Each row has a name. Each piece below is followed by the name of the row it came from, unless a question asks for something else. Each question is about the rows just above it.

Mero: [125 138 144  79 119 121 131 130 121 134 117 120 137 136 139 132 125 125
 173 138 129 133 133 116 103 136 141 118 114 129 128]
pelit: [132 133 130 125 128 135 127 114 123 126 115 148 131 132 127 129 120 142
 115 120 129 130 126 131 156 128 124 129 134 137 121]
buge: [138 124 121 124 124 143 124 135 127 124 174 126 134 120 120 125 123 128
 252 117 130 126 159 157 138 127 125 139 115 138 123]
vutem: [141 138 120 128 134 129 137 117 138 136 131 121 139  79 125 144 130 125
 133 173 117 114 132 136 125 121 133 119 129 103 116]
mokir: [114 128 132 119 121 125 129 133 136 139 173 136 117 103 138 132 130 138
 116 120 137 134  79 144 129 131 125 141 117 121 125]
Fadut: [126 130 124 131 119 129 128 142 122 143 174 120 132 106 123 136 138 111
 118 118 134 123 126 114 124 128 131 122 127 128 124]
lopug: [126 141 122 124 138 174 123 136 122 118 120 124 128 132 131 127 131 114
 128 130 119 126 129 111 134 128 118 143 106 124 123]
buno: [133 112 125 139 134 132 123 126 130 190 195 133 119 160 103 121 130 129
 182 140 137 127 117 130 136 129 124 162 131 132 129]
[134 128 118 143 106 124] is in which row?	lopug
Put [106 111 114 118 118 119 120 122 122 123 123 124 124 124 126 126 127 128
 128 128 129 130 131 131 132 134 136 138 142 143 174] back in order: which row is it?	Fadut
Put [125 121 117 141 125 131 129 144  79 134 137 120 116 138 130 132 138 103
 117 136 173 139 136 133 129 125 121 119 132 128 114] back in order: which row is it?	mokir
The entry that follows [140]:	[137]
Which row holds these entries in another order? [129 121 138 173 117 116 133 119 139 136 137 121 103 131 125 130 136 117
 120 132 144 128 134 125 138 132 114  79 141 125 129]	mokir
[125 129 134 116 141 136 138 114 173 131 129 125 128 125 137 103 119 138
 121 117 133  79 136 133 120 121 144 130 139 117 132] is which row reordered?	vutem
[116 120 137 134  79 144]	mokir

giku: [110 139 180 141 104 181 153 104 111  68  92 109  88 100 125 114 114 143
 190 147 115 148 155 123 140 110]
mokir: [143 198 191 124 171 172 121 124 128 103 125  95 102 152 135  95  94 105
 137  90 115 149 125 174 190 135]
Mero: [106 107 149 138 117  76 119  25 115 187 151 153 189 130  43 179 191 171
  61 132 154 106 176 132 164 183]
lig: [141 142 120  73  68 118 117 133 121 144 166 160 113 118 158 148 129 121
 191 131 137 187 105 125 109 143]
lopug: [139  92 119 119 116 124 139  85  85 109  76 111 151 139 157 150 134 137
  88 119 102  64 120 210 111 124]
Fadut: [ 89 102 113 159 164 147 167 162 148  78  89  87  72 132 119  93 116 111
 116 136 113 126 135 133 124  93]
tira: [125 101 102 103  91 150  96 107 115 102 192 102 107 168  89 122 161 101
 182  83 146 210 108 178 172 144]
pelit: [140 108 107 188 136 103  59 144 106 105 149 115 156 153 161 104 120  73
 131 105 171 117 106 161 136  97]
vutem: [142 207 202 116 127 166 155  96 114 155 137 126 111 112 128 109 154  99
 112 121  96 154 142 106 184 238]
luk: [114 147 111 139 109 125  88 190 180 100 155  92 143 140 115 110 147 114
 181 153 110 141 104 123  68 104]
Where do [111  68  92] appear?	giku
What comes right after [59] in the named rows?	[144]
Which row holds these entries in another order? [143 109  88 114 125 104 115 140 147 139 180 110  92 123 114 190 155 141
 153 100 181 147 110 104  68 111]	luk
[128 103 125  95] is in which row?	mokir
The row with [110 139 180 141 104 181 153 104 111  68  92 109  88 100 125 114 114 143
 190 147 115 148 155 123 140 110] is	giku

lopug: [197  88  43 120]
Fadut: [187 149 254 110]
vutem: [137 148 184 219]
Mero: [134 231  73 230]
tira: [185 148 137 219]
Right after [231] comes	[73]
The entry that follows [149]:	[254]
[185 148 137 219]	tira
[137 148 185 219] is which row reordered?	tira
What comes right after [73] in the named rows?	[230]

pelit: [234  99 219 153]
giku: [ 99 220 153 152]
lopug: [191 220 186 109]
buge: [154  99 220 152]
Where do [ 99 219 153] appear?	pelit
Put [153 219 234  99] back in order: which row is it?	pelit
Put [152 153 220  99] back in order: which row is it?	giku
The entry that follows [186]:	[109]
Right after [219] comes	[153]

giku: [124 110  89 156 184 150  85 135 139 106  87  50 189 137 117 106 162 117
 153  82 150 139 133 107 122 166  97 115 182 104  84]
lig: [124 103  81 165 197 157  74 136 141 100  75  30 203 142 114 100 170 115
 158  72 159 139 137 105 119 175  91 109 198  97  76]
luk: [124 109  88 157 186 151  83 135 140 105  85  47 192 137 117 105 164 117
 154  80 151 139 133 107 122 167  96 114 184 103  83]
vutem: [154  78 138 141 102  79  81 135 140 105  84  44 194 137 116 104 165 117
 155  78 152 140 133 106 121 169  95 114 187 102  81]
buno: [123 106  83 161 193 154  78 136 141 102  79  37 199 139 115 102 167 116
 157  75 155 140 135 105 120 172  93 112 192 100  78]
Fadut: [124 101  80 166 199 159  72 136 141  98  72  26 205 145 114 100 171 115
 158  71 161 138 139 105 118 176  90 108 201  95  75]
Mero: [124 100  79 169 200 160  70 136 141  97  69  22 207 147 113  99 173 115
 158  70 163 137 141 106 118 176  89 106 205  94  74]
pelit: [124  98  78 171 202 162  68 136 141  96  67  18 208 150 112  98 174 115
 157  70 166 136 143 107 117 177  89 104 208  92  74]
buge: [123 104  82 163 195 156  76 136 141 101  77  33 201 141 115 101 169 116
 157  73 157 140 136 104 119 174  92 111 195  98  77]
tira: [124 107  85 159 191 153  79 136 141 103  81  40 197 138 116 103 166 116
 156  76 154 140 134 105 121 171  94 113 189 101  80]
[154  78 136 141 102  79] is in which row?	buno
[ 22 207 147 113  99 173 115 158]	Mero

lig: [160  97 218  27 188  26]
giku: [ 96 108 164 136 112 157]
pelit: [139 147  92 148 149 111]
luk: [133 149 148  92 147 220]
Mero: [ 98 160  27 188 218  26]
buno: [153 146 171 159  98 160]
vutem: [ 28 112 130 145 178  56]
buge: [ 95 147 171  56  79 220]
[147  92 148 149]	pelit
[ 92 147]	luk
Which row holds these entries in another order? [ 26  98 160  27 188 218]	Mero

pelit: [165 121  80  80  77 112  54  65  32 180  97 124 128 136 103  90 187 108
 184 104  49 112 201  86  94 145 104  96  79  85 110 203 130 172  91 104
  95 115 144  62 200  77 145 164  84 238 169 134 212 100  56 101 118 147
 204  40 209 122 173 164]
vutem: [134 111 123 177 144 124 164 156 142  99 159 123 156 121 128 118 151 117
 117  59 144  93 177 153 102 170 167 114 139  67  98 132 152  29 132 120
  47 114 149 171 144 131 124 131  84 121 152 148 159  95 140 115 130 122
 132  91 138  91 103 148]
Mero: [187  49  32 209 100 203  97 184 164  65 118  94 128 204 200 101 173 115
  80  80  84  77 201  91 145 121 212 145  79  77 180  85  90 144 110 112
  62  96 104 130 238 108  94 112  54  56 104 147 164 103 165 172  40 104
 124 134 169  86 136 122]
[134 111 123 177 144 124 164 156 142  99 159 123 156 121 128 118 151 117
 117  59 144  93 177 153 102 170 167 114 139  67  98 132 152  29 132 120
  47 114 149 171 144 131 124 131  84 121 152 148 159  95 140 115 130 122
 132  91 138  91 103 148]	vutem
Put [164 173 122 209  40 204 147 118 101  56 100 212 134 169 238  84 164 145
  77 200  62 144 115  95 104  91 172 130 203 110  85  79  96 104 145  94
  86 201 112  49 104 184 108 187  90 103 136 128 124  97 180  32  65  54
 112  77  80  80 121 165] back in order: which row is it?	pelit

